[ 10   4 -19   8 -11  18 -10   3  17   5  -5  -2  17   5  -6 -18  -8 -16
  11   2   1 -28  -8 -14 -19  -6  12   4   2   3   3   6]	7
[  1  38  12  17  15  -1   0 -17  -7  -3 -18 -28  13 -10  11   8   7  12
   8  -3 -20  -6   2  17  22  -3  11  -8 -18  18  -3  22]	4
[-21   4  -3  16 -12  21 -13  -2  -5   0 -10  -6 -22   4  -3  28 -14   0
 -17  -6 -13  16 -12   4  36 -12 -21  -8 -11 -19 -12  -9]	10
[ 12   6   0  -5  -3 -28 -10 -21  13  -1 -40   3 -11  -3   1   1  -3 -15
 -17  10   4 -11   5  -8  29 -14  11 -19 -15   2  -4   1]	4
[-13  26 -16  48 -16  -4  11  27  22 -45  18  -1  67 -26  26 -14 -16  26
  11  -8  19 -16 -24   7  20  -1  26  60   9  14  28  18]	6
[-22   2 -16  -4   3 -14  -4  12 -12  -8  -7  15  10 -15   2  -6  -4 -21
 -26   5   3  17 -15   4  17  -9  -4  11  -7  -1   3  25]	11
[-25  11   9  -9   9  24   5   4   3  -4  -1  -9  -3   0  -2  29   8   1
  20 -10  -8  18  -5   3   6  -8   2   4  11   8  -9   7]	9
[ -3 -10  -9  -4  -1  12  -8   9  12  29  -1  10  21  -4 -15  -5   6  -7
  23  -7   9 -31  -5 -22 -14   9  23   7  18   5 -18   1]	7
[  4  -5  -4 -19   6   5   9  22   7  15  15  -2 -16  13 -17  -4   9  -6
  13  -3   8  -3 -14  -2 -22  -5  26  -6  24  -1   6  13]	5
[ 16  36  12  14 -19  26  -1  23 -22   2  -9  18  -9   4  29   9  20 -11
  51 -20  22  -1  -9  17   6   6  23  22  15  11  23   7]	5
[ -8  -8  -8   3  -1  -9  -4   2  10   9  -5 -17  12 -13 -11  -7  -4   4
  12   0   6 -11   1 -12 -18 -17  10  -6   5  14 -11  15]	1
[-15  10 -17  30   0   7  -6  15 -13 -15  -7  -3  23   3  -1  14 -25   5
 -13  -6 -11   8  -9  14  13 -10 -53  -2   5   1  -3  -3]	0
[ 12  -5  11 -31  27   3  13  -7  21  27  13 -26  -3  -7 -10 -16  20   0
  42  -9  -5 -11  -4 -16 -14   9  50 -12  15   0 -25   2]	8
[-15 -27   2  -4 -17  -9  -9  -9   9  12 -15  11 -11  16  12  22  20  -8
 -17 -13   5 -20  -4 -31   4 -12   7   6   0  -1 -32 -20]	0
[-25   7   1  -2  14  27   1  -1  -3   9  13 -12  -8   1  -1   9 -14  10
  -6   7 -10  32   7  13  -1  10 -14   8  -2  -2  -2  15]	2
[  2 -17 -11   5   7 -11   2   2  28  13  14 -19  26   4 -15 -14   0   3
  22   1  -3 -22   1 -14 -32  15  32  -5   8   6 -20   2]	3
[-41  -9 -16  12 -24  26   2  17   6 -32  47 -21  19  24  -9  -9 -18  25
 -13 -18 -25  17 -14  20 -41 -12 -46  14  35   8  18  11]	6
[-24  -6 -42  -9  22  49   3 -18  25 -21  29 -17  43  33 -24  22   2 -14
 -69 -30 -42  -7 -40 -27 -18  12   0   6 -21  21 -23  42]	9
[ -5   3 -10  13   0   2 -11   5   9  -2   3  -7   6 -13  12  19 -11   5
  -3   3  -2  19  -1  -5  30  -2  -7   6  -5  -3  -2   9]	3
[  7  47 -54  30 -29  32 -21 -28   5 -29 -56 -13  24   5  41  35 -25 -41
  28  -4   0 -37 -43  -7 -18 -44 -32 -14   1  -4  16  13]	5
[  6   8  -5   9   1  13 -16   3   1  24  -8  -3  10  -6 -11  -2  -2  -2
   8   6   0 -20   9 -13   2   3  -2  -9  -2   3 -12   1]	7
[  8  -2  -3   0  -1  -9  -7  13  12  18  -7  -5  17 -10   5  18  -1   4
  27   2  10  -7   1 -18   7   3  24   9   4  -1  -4  10]	3
[  0   4  24 -21  23  22  12   2   3  26   5  -9 -11  -8  19  15  23   9
  30  -5   4  14  12  -5   5  -9  56  29   6   6  -1  25]	2
[-39 -16   0   8   3 -15  13  10  -3 -15  27  -1  48 -28  11 -12  22  13
   6 -14  -7   2 -11   6  -5  19  37  38  15  30  -6  31]	1
[ -2  -5   1  -1  -2  -3   0   9  16  10  12 -12  12  -3 -10  -5  -4  13
  20 -10   2  -7   1 -11 -17 -11  25   7  19   4  -2   8]	6
[-11  13  16   5  25  23   9   0  -3   6  20 -22 -25  -5  -6   9 -11  15
   6  -2 -17  37   7  16   0   9 -11   1   1  -5  -5  12]	2
[ 12  11   3   9  12  -1   6  -8   2  18 -18   1   4  -9  16  17  -1   7
  16  12  18 -15  12  -8   0  -7  16   9  -5  -1   6   7]	2
[-17 -14  -8 -22  -1   0  -5  13  -3  19  -9 -10  10   4 -12   4  15 -11
   4  -9   5 -18  -8 -10 -20  -2  22   4  13   5 -25   3]	11
[ -1  11   1  11  -8  14  -3  -6   9   3   2 -14   3   7   3   7  -1  10
  19 -15   1 -16  -3 -12  -7 -17  14   2   7   9  -7  12]	6
[  1   2  37  18  27 -21  -6 -11 -12   2  -7   1  43 -16  35  42  29  27
  40  -3  -7  -6  37  10   6  15  36  22  15  16 -21  -7]	12
[ 32  34 -14  17  24  35 -11 -12   3  22 -30 -31  35  22 -20  40 -20   2
  21  16 -11 -17  29  -1 -11  -3  15 -35 -10  19  -8  14]	9
[  7  21 -10  13 -16   7 -14  -2   0  -5 -30   1  -9  -1  22  16   9 -24
  14  -9   5 -21 -13  -7   7 -12   8   5  -2  -1  -1  -7]	5
[ -2  26  10   9  27  32 -10 -12  -3  -5   6 -12  11  11  17  21 -11  11
  18  -4 -11  30   9  15  -8 -21 -19  -7   0   8  -4  28]	12
[ 45  31 -29  45  44  -1 -37  19  44   0 -49 -60  88 -35 -35 -42 -34  -4
   6  -6 -39 -57  51 -10  -1 -61 -24 -11  -9  12 -32 -48]	8
[  3  -1 -10   0  -4  -4 -14   4  23  10  -9  -7  28 -18   9  -9   7  -5
   5 -14   1 -28  -1 -22   2   6  15  24  -4  -2 -13 -25]	8
[ -5  22   4  13  13   5   2   2   6  -3  -6 -19  -2  -8  -4   9 -23  11
  -2  14  -4  12   5   3  10   0 -23   1 -14  -7   1  15]	2
[-22   5   1  -9   7  10   3   3   2  -3   0  -8  -3  -6  -7  18   4  -1
  -1  -3  -9  17  -7   2   4  -3  -9  -1  -2   2  -5   3]	9
[ -6  10  -9  12  -7  -9  -2  -6  -7 -12  -6   5  10 -12  31  25   2   2
   2  10   4   7 -14  -4  33   6  -2   8 -14  -1  10  23]	3
[ -3 -14 -13 -25  31  12 -11  -8  17  29 -11 -50  41  10 -17  27 -11  18
  48   1 -10 -34   0  -4 -67   9  30  -8  21  -1 -34  -6]	12
[-29   0  -2 -10   8   8  -4  22   2  10   3 -16   8 -16 -10  12   1  -5
  15 -17  -4  11 -15  -2  -5  -2  19  19  16   0 -21  12]	11
[ -8  -3  19 -41  20  56  20  20  -4  18  51   8 -20  12 -13  -7  47  12
 -32 -77  10  28 -41 -13  32 -12  -5  11  13  27 -21  38]	4
[-33 -12 -36 -54  -5  60  29 -38  29 -22  46 -37  42  23  17   4  16 -11
   6   2  15  20 -75 -26   3  37  89 -10  14  39 -28 114]	1
[ 26  25 -24  11  27 -27   5  -9   7   7 -13   1  60 -13   0 -33  -7  -9
   2  39  13 -17   4 -13  21   8  28 -31 -34  19   1  62]	3
[ -9  10   4  -4   6  20  -8 -15   1 -19   7  -6  -4  12  25  14  -3   3
  -4  -6  -4  25 -13   6  -5  -9 -20   4 -10  -1   0  20]	12
[-14  -6  -7   7   5  21  -3  10  13  25  -2 -17  16  12 -17  34  -7  17
   7  -5   0 -20  -8 -14   3 -18  22  -2  11  -8 -17   5]	10
[ 15   0  24  24 -10  -4  17  33  -3  -5  10  -4  25  18  24  22   8  30
  45   8  13   1  26  20  -1  -2  49  33  39  14  27   1]	0
[-20   9   4   7   7 -12  -8  -9   6   3  -9  -3  17 -18  11  24   0   9
  -9  -6 -13  10   3   4  20 -11   4   6   6   8   0  13]	4
[-17  -9  -5  35  -2 -28 -21  34  23  10 -41  -3  59 -38  -6   5  -5   3
  22 -14  -9 -48  16  -8  10 -24  38  50   8 -10 -19 -46]	10
[-60 -65  -4 -11  13 -68  32 -61   8 -17  49  37 -29 -27  37 -10  43  -1
 -59  24  -8  26 -14 -17 -16 -28  33 -12   1   4   6  39]	1
[-16  -7   6  -8   0   9  11  10 -10 -12  11   2  -3  10   6  -7  14  -7
  -1 -18 -11  21 -18   6  13   5   5   9   7   7 -12  17]	0
[-12  18   3 -17  11  21  -7 -10  -5   9  -8 -20   2   4  -9   9   4  -1
  -5 -17 -19  16  -8   8  19  -3 -11 -19   0  16 -15  29]	4
[ -1  19  -4  26   2   4   0  10  12   7  -3 -21   8  -2  -4  16  -7   2
  57  -9  -5 -23  -8   7 -45  -7  14  -6  33  -2   0  -8]	5
[ 19  29  29  -5 -21  -9 -29 -52  24   5 -72   3 -39  -6  46   7  15 -44
  67  -7  30 -27 -10 -36  10   7  53  -1 -44  -8 -49 -15]	12
[-22   4  -9   2  24  41 -10  28  -8   6  14 -15   9  -5 -13  25 -14  -2
  -2 -21 -19  39   2  19   8 -15   5  20  26   5 -10  12]	11
[  2   1 -43  12 -20  32   9  -8  -7  33  45  42 -22  21   5 -41  -1   1
 -52   2  41 -27 -44 -16 -56  -4 -31  -9 -39  -4  47  25]	7
[-10  17   0  15   6  16  -5   0  -6   0  -2  -9   8 -16  24  23   3   6
  30  -9  -5  15  -3   5  21 -13  -6   5   3   6  -4  15]	3
[ 14  24  17  19   4   1   0  -9   8  -2 -15  -6 -58 -20   1  32 -16  -4
  17   1   9  31  -2   2  31   5  -1 -15 -21 -19  -2 -26]	9
[-17  13   6  -1   6  27   2  -6  -5  -5  -2  -7 -31   0   7   7 -11  -3
   6  -3  -7  29  -2  14   7  -4 -25   6  -1  -6  -2   6]	2
[ -4   1   1 -12  22 -19   3  36  10  37   7 -23  46 -25 -25 -15  22   9
   8 -13  12 -33  -8 -22 -16  16  58  22  -5  11 -27  19]	11
[-11  -8  10  31  23  19   3  14  31  37  17 -15  24   6 -27  19  -2  25
  34 -16  -3 -26  11 -10 -18  -3  70  13  21   2 -32 -10]	10
[-21  -3 -35  -2  -4  -3  -1  37  -4 -17  14  14  40 -18   2  -3 -18  -9
 -43   0   9  25 -28   9  13   2  -3  38   3  -2  27  29]	11
[ -7  14  -9   9  25   6   8  -2  -9  -6  10 -20  23 -19   3  10 -10  19
  20  -4 -17  10  -3  13   4 -30  -3  -9  22   7   9  29]	6
[-18  15   6  13  -8  45  -8  -6  -5  -6  15  -8 -31  -8  13   4   6  -5
   9 -23 -15  19 -16   3  15 -13 -30   3   4  -1  -9  -2]	7
[ -1  -3 -16  23  12  10 -15 -25  28  18 -10  14  12  11 -12   7 -18  -7
 -14 -12   4 -10  14  -5 -11 -18   8 -19  13  15 -20 -10]	4
[ 37   1  19  -6  19  -8  -5  14  16  29   3  20  30 -19  20  -2  17   6
  31 -20  36  -4   7 -17 -10  17  67  34  -4   6  -2   6]	12
[-20 -35 -32 -11  -8 -50  -6 -13  50   5 -11   1  22  -6 -28 -30 -22 -18
 -15   4  -3 -33 -19 -16 -56   5  26  -4  10  -9  -7 -16]	4
[-12  -4  11  -9  -7   5  11  20  -4 -26  17  -1 -18   0  15 -11  13  -7
 -13 -22 -12  38 -23   6  27 -12  -6  21   1  -1   5  15]	0
[  4   5  -4  -3   2 -19  -3   0  21  10 -21  -6  36 -17  10   0  11   2
  20   6  12 -41   2 -26  10  -9  20  11   3   2 -12  -8]	8
[  2   2  14  -6   6  22  -4  23  11  41  -5 -22  15  -7 -14  37   7  15
  34 -19   3 -11  -8 -19  20   8  62  16   7  -9 -23  11]	10
[  9   6 -21  20 -13  48 -21  -8   9  24  -8 -13  14  12 -10  15 -13  -4
  32 -15   2 -34  -3 -11 -32   4 -10 -12  20   5 -21 -21]	7
[ 30  -4  16 -16  19  -7   1  12  -4  46 -10 -26  27 -28  -3  10  36  14
  53  -1  -4 -43  17 -16  -6  13  71   9  14   7 -12   1]	7
[-17  20   8   7   6   4  -5  -1   0  -2  -2  -7  24  -8   3   5   8  10
  -8 -19 -12   6  -2   9  22  -3  -7   4   1  21  -9  19]	4
[  5   3   4   8 -11 -10 -11   0   8   8 -10 -17   9  -5  -5   0   0   9
  16 -11  -2 -19   8 -13  -2   0  12   1   4   4 -15  -8]	6
